Here is a tiny trained network, its code and every weight. The questions are about switching its units off for an input and a target symbol, where a switched-off unit gives its printed mean instead of its output.

import numpy as np


def w(rows, s, z=0):
    codes = np.array(rows[::2]) - 128.0
    scale = np.full(codes.shape[1], s)
    scale[-1] = z or s
    return codes * scale


def f(y):
    return np.maximum(y, 0)


def softmax(a):
    e = np.exp(a - a.max(-1, keepdims=True))
    return e / e.sum(-1, keepdims=True)


def log_softmax(a):
    a = a - a.max(-1, keepdims=True)
    return a - np.log(np.exp(a).sum(-1, keepdims=True))


def net(x, mask):
    ids = ['βδεζηθξπστ'.index(c) for c in x.split()]
    T = len(ids)
    res = E[ids] + P[:T]
    u = 0
    for l in range(2):
        r = res
        for j in range(2):
            rows = slice(4 * j, 4 * j + 4)
            q, k, v = (r @ M[l][rows].T for M in (Q, K, V))
            z = softmax(np.where(np.tri(T) > 0, q @ k.T / 4**0.5, -1e9)) @ v
            o = O[l][rows]
            res = res + np.where(mask[u + j], z, o[:, -1]) @ o[:, :-1]
        u += 2
        y = f(res @ A[l][:, :-1].T + A[l][:, -1])
        res = res + np.where(mask[u : u + 16], y, B[l][:, -1]) @ B[l][:, :-1]
        u += 16
    return log_softmax(res[-1] @ U[:, :-1].T + U[:, -1])


Q, K, V, O, A, B = {}, {}, {}, {}, {}, {}
E = w([
[158,188,183,43,159,120,137],'β',
[202,165,160,159,160,138,104],'δ',
[134,149,86,42,92,109,247],'ε',
[186,74,97,162,71,116,115],'ζ',
[118,146,219,86,111,139,87],'η',
[222,126,132,128,69,101,88],'θ',
[139,112,133,115,153,137,148],'ξ',
[161,54,151,87,208,113,81],'π',
[71,243,51,154,107,47,75],'σ',
[153,108,142,30,83,92,126],'τ',
],0.011)
P = w([
[87,149,161,108,76,135,164],'0',
[92,143,77,138,123,181,114],'1',
[128,149,35,114,100,222,76],'2',
[175,138,40,104,83,251,70],'3',
[191,105,165,165,100,149,100],'4',
[151,91,171,185,144,53,112],'5',
[110,125,118,178,144,59,76],'6',
[113,136,56,150,123,112,39],'7',
[187,154,4,89,72,255,20],'8',
[212,124,103,121,110,176,75],'9',
[205,107,155,159,133,91,104],'10',
[170,106,169,174,177,16,110],'11',
],0.0042)
Q[0] = w([
[211,205,145,10,98,23,67],'0.h0',
[129,126,116,157,154,177,146],'0.h0',
[128,119,138,61,47,162,98],'0.h0',
[181,180,192,19,61,29,48],'0.h0',
[87,113,129,126,154,167,187],'0.h1',
[255,119,94,147,121,56,7],'0.h1',
[18,184,148,38,56,141,219],'0.h1',
[127,184,140,94,162,121,89],'0.h1',
],0.0092)
K[0] = w([
[79,199,57,148,127,89,68],'0.h0',
[173,132,147,137,155,121,169],'0.h0',
[129,181,74,119,171,147,86],'0.h0',
[90,206,65,105,123,107,88],'0.h0',
[168,108,142,128,121,163,153],'0.h1',
[67,226,35,132,121,161,71],'0.h1',
[138,36,251,168,154,82,224],'0.h1',
[127,128,83,137,136,68,101],'0.h1',
],0.012)
V[0] = w([
[59,173,104,162,136,2,103],'0.h0',
[184,89,160,89,110,188,154],'0.h0',
[180,121,156,97,130,139,127],'0.h0',
[136,129,135,112,128,95,132],'0.h0',
[139,125,127,120,129,123,139],'0.h1',
[203,89,158,90,118,225,137],'0.h1',
[121,128,130,130,121,105,126],'0.h1',
[53,169,122,200,149,7,104],'0.h1',
],0.0085)
O[0] = w([
[127,150,145,3,153,58,29,254],'0.h0',
[87,123,119,180,94,186,217,41],'0.h0',
[63,141,146,137,116,145,161,115],'0.h0',
[101,132,125,110,118,130,138,144],'0.h0',
[122,125,115,125,127,135,145,123],'0.h1',
[55,174,185,21,126,121,180,49],'0.h1',
[133,125,111,151,130,140,136,141],'0.h1',
[236,85,86,211,164,102,42,200],'0.h1',
],0.0054,0.0035)
A[0] = w([
[140,47,77,109,97,95,133,49],'0.n0',
[117,110,183,140,119,98,182,135],'0.n1',
[141,107,166,161,144,89,106,53],'0.n2',
[147,158,161,109,233,176,127,87],'0.n3',
[201,67,190,94,102,255,172,64],'0.n4',
[98,81,103,119,135,104,120,69],'0.n5',
[110,53,112,119,187,156,116,4],'0.n6',
[132,129,115,117,132,168,99,88],'0.n7',
[72,105,118,202,163,139,113,86],'0.n8',
[138,142,172,193,183,182,78,38],'0.n9',
[180,72,234,136,112,138,207,98],'0.n10',
[109,85,104,200,87,136,148,81],'0.n11',
[133,117,135,112,45,117,109,140],'0.n12',
[82,85,152,100,118,164,135,143],'0.n13',
[143,168,156,202,71,160,116,105],'0.n14',
[120,69,87,173,122,142,135,34],'0.n15',
],0.0089,0.0028)
B[0] = w([
[110,113,134,107,193,156,126,215],'0.n0',
[138,121,127,174,155,90,127,188],'0.n1',
[105,158,78,106,112,175,112,252],'0.n2',
[76,151,171,101,99,121,165,192],'0.n3',
[208,75,102,40,107,248,100,232],'0.n4',
[146,151,133,131,145,145,142,147],'0.n5',
[41,132,140,126,91,126,157,150],'0.n6',
[111,117,145,154,133,118,141,170],'0.n7',
[173,106,139,101,128,160,149,139],'0.n8',
[97,123,102,100,195,115,170,216],'0.n9',
[245,96,193,144,171,104,118,214],'0.n10',
[119,74,139,120,94,96,86,154],'0.n11',
[92,135,132,112,131,76,121,230],'0.n12',
[88,102,104,178,94,122,142,193],'0.n13',
[90,153,105,150,80,142,193,185],'0.n14',
[100,63,108,137,133,105,145,157],'0.n15',
],0.015,0.0033)
Q[1] = w([
[38,145,33,67,88,196,163],'1.h0',
[63,158,112,176,93,138,82],'1.h0',
[40,146,178,204,103,69,175],'1.h0',
[147,108,117,139,200,42,166],'1.h0',
[80,136,77,54,53,202,103],'1.h1',
[165,122,179,82,167,130,74],'1.h1',
[151,88,190,176,121,58,120],'1.h1',
[250,66,115,117,113,185,113],'1.h1',
],0.018)
K[1] = w([
[250,98,168,181,169,59,151],'1.h0',
[161,58,187,72,144,140,141],'1.h0',
[200,98,112,84,64,253,163],'1.h0',
[102,166,27,63,143,163,67],'1.h0',
[187,75,236,186,146,40,136],'1.h1',
[54,144,124,65,140,51,95],'1.h1',
[95,149,88,101,82,213,37],'1.h1',
[83,202,66,206,205,67,70],'1.h1',
],0.016)
V[1] = w([
[67,69,184,116,102,115,39],'1.h0',
[102,167,160,8,196,90,152],'1.h0',
[108,167,213,95,158,189,90],'1.h0',
[110,184,140,200,163,166,98],'1.h0',
[106,143,110,118,178,133,174],'1.h1',
[99,64,137,83,252,141,159],'1.h1',
[149,205,133,116,138,126,109],'1.h1',
[105,132,184,117,128,137,119],'1.h1',
],0.018)
O[1] = w([
[136,149,18,110,151,135,183,236],'1.h0',
[2,156,115,142,180,184,62,238],'1.h0',
[56,109,89,36,121,140,151,78],'1.h0',
[95,100,119,109,98,29,170,71],'1.h0',
[124,110,155,180,137,93,136,18],'1.h1',
[125,114,171,174,221,34,136,139],'1.h1',
[107,146,187,121,103,170,117,255],'1.h1',
[97,85,125,113,133,121,146,92],'1.h1',
],0.014,0.0053)
A[1] = w([
[210,60,208,1,143,83,113,152],'1.n0',
[144,93,75,121,75,13,73,70],'1.n1',
[106,78,101,211,85,138,93,23],'1.n2',
[65,252,79,215,91,63,119,134],'1.n3',
[99,150,244,72,61,102,148,12],'1.n4',
[143,49,159,108,201,173,170,93],'1.n5',
[146,142,28,142,183,165,116,71],'1.n6',
[83,109,161,90,78,118,212,195],'1.n7',
[161,99,116,85,126,113,45,97],'1.n8',
[144,105,75,86,134,114,246,195],'1.n9',
[126,167,90,142,30,53,66,39],'1.n10',
[103,82,76,197,60,175,196,75],'1.n11',
[81,231,158,156,113,51,179,93],'1.n12',
[99,249,147,118,78,52,139,14],'1.n13',
[174,164,218,140,125,140,87,4],'1.n14',
[111,110,102,179,131,164,210,85],'1.n15',
],0.0078,0.0036)
B[1] = w([
[100,248,219,183,122,73,167,204],'1.n0',
[86,195,95,88,67,181,77,166],'1.n1',
[77,78,142,170,128,102,126,139],'1.n2',
[153,137,109,101,11,148,211,214],'1.n3',
[228,10,145,171,95,102,83,159],'1.n4',
[88,167,67,57,127,71,65,198],'1.n5',
[202,95,189,153,147,58,89,250],'1.n6',
[190,67,108,75,105,165,119,160],'1.n7',
[133,105,150,144,194,177,179,186],'1.n8',
[74,59,71,107,125,165,219,186],'1.n9',
[120,132,77,117,219,62,93,175],'1.n10',
[29,162,155,222,67,125,103,161],'1.n11',
[199,70,135,130,144,228,129,161],'1.n12',
[94,73,125,129,83,54,89,165],'1.n13',
[49,86,49,174,67,124,144,183],'1.n14',
[181,126,163,196,157,118,102,148],'1.n15',
],0.012,0.014)
U = w([
[56,150,163,83,159,143,94,121],'β',
[140,91,219,114,115,73,99,98],'δ',
[71,121,118,229,142,112,115,90],'ε',
[195,142,136,191,163,119,183,105],'ζ',
[98,110,120,100,120,121,211,170],'η',
[134,230,176,133,86,220,129,231],'θ',
[77,252,192,151,161,57,173,216],'ξ',
[104,92,115,166,225,38,149,80],'π',
[126,180,101,128,89,55,101,3],'σ',
[202,160,157,156,223,160,55,101],'τ',
],0.0036,0.0023)

Each question gives the input, a string of symbols that net reads in full, and the target symbol t.
The units are the heads (4 rows each of Q, K, V and O) and the neurons (one row each of A and B). Each row of codes is followed by its name. A weight is (code - 128) times the scale printed after its matrix; where a second scale follows, it is the last column's (O, A, B and U).
mask holds one flag per unit, layer by layer, with each layer's heads first. A switched-off unit (its flag False) gives its mean, the last column of its rows in O or B, instead of its output. The means were averaged over made-up inputs and are rounded, as every weight is.
A unit's drop is (log p(t) with every unit on - log p(t) with that unit switched off) / (log p(t) with every unit on - log p(t) with every unit switched off).
The circuit of an input: a set's keep is (log p(t) with only the set's units on - log p(t) with every unit switched off) / (log p(t) with every unit on - log p(t) with every unit switched off). Starting from the 12 units with the biggest drops (on a tie, the unit counted first), units are removed one at a time, each time the one whose removal leaves the highest keep (on an exact tie, the one counted first), for as long as the keep stays at least 0.8.
units of the circuit, in order: the units of the circuit, biggest drop first
k most important neurons: the k neurons with the biggest drops, biggest first
top k neurons in layer l: the k neurons of layer l with the biggest drops, biggest first
heads that matter: for each layer, one digit per head in row order, 1 if its drop is at least 0.15 and else 0, layers parted by /
input ε θ ζ η ξ τ δ ζ θ ξ β, target ζ: units of the circuit, in order	0.h0, 0.n10, 1.h0
input δ θ τ ζ β τ θ ξ β π δ, target ξ: most important neuron	0.n4
input δ δ δ π, target δ: heads that matter	10 / 10
input θ ε β β δ, target ε: units of the circuit, in order	0.n4, 0.h0, 1.n14, 1.h0
input η δ σ β, target δ: 3 most important neurons	0.n3, 1.n4, 0.n4
input σ ζ θ ξ ξ η η, target β: heads that matter	10 / 11
input τ ζ θ β π, target ζ: heads that matter	10 / 11
input τ ε δ δ ε η τ, target δ: 2 most important neurons	1.n4, 0.n4
input θ δ δ τ, target θ: heads that matter	11 / 11
input θ β η δ ζ δ ξ β π ε θ, target β: units of the circuit, in order	1.h0, 0.h1
input θ θ ζ β ε δ ζ β, target ε: 3 most important neurons	1.n14, 0.n4, 0.n10
input η δ η β, target η: units of the circuit, in order	0.n10, 1.n9, 1.h0, 0.h0
input β θ τ ξ π δ, target τ: heads that matter	11 / 11
input β ε ξ π π η σ ε τ, target ξ: heads that matter	01 / 01
input β ξ ε σ δ θ ξ ε, target η: top 3 neurons in layer 0	0.n2, 0.n10, 0.n4
input η σ θ β δ ε ξ π ζ τ, target ξ: top 3 neurons in layer 0	0.n12, 0.n4, 0.n10
input ξ π τ δ θ, target π: heads that matter	10 / 11
input β δ τ ξ ζ ξ σ, target σ: heads that matter	10 / 10
input ε σ β π τ π δ η η β ζ, target ε: most important neuron	0.n11
input π δ θ σ δ θ θ π, target π: 2 most important neurons	0.n6, 0.n9
input δ ε τ θ δ η, target τ: 2 most important neurons	0.n10, 0.n1
input η δ ζ τ, target η: units of the circuit, in order	0.n10, 1.n9, 1.h0, 0.h0
input η ζ τ ε β θ, target τ: heads that matter	11 / 11
input δ ζ τ β θ, target ζ: units of the circuit, in order	0.h0, 0.n10, 0.n4, 1.h0
input δ ε β β ξ π η ε, target ξ: 2 most important neurons	1.n0, 0.n10
input θ ξ δ θ ζ β τ δ η δ η δ, target η: units of the circuit, in order	0.n10, 1.h0, 1.n9, 0.h0
input θ β η τ ε τ ζ ζ β σ ζ, target ε: heads that matter	11 / 10
input σ ε θ β τ π β β, target δ: most important neuron	0.n3
input δ β ε ζ ε ξ, target ε: units of the circuit, in order	1.h0, 0.h0, 1.n14, 0.n10
input θ ε ζ σ δ ζ τ ξ ξ ξ, target θ: heads that matter	10 / 01
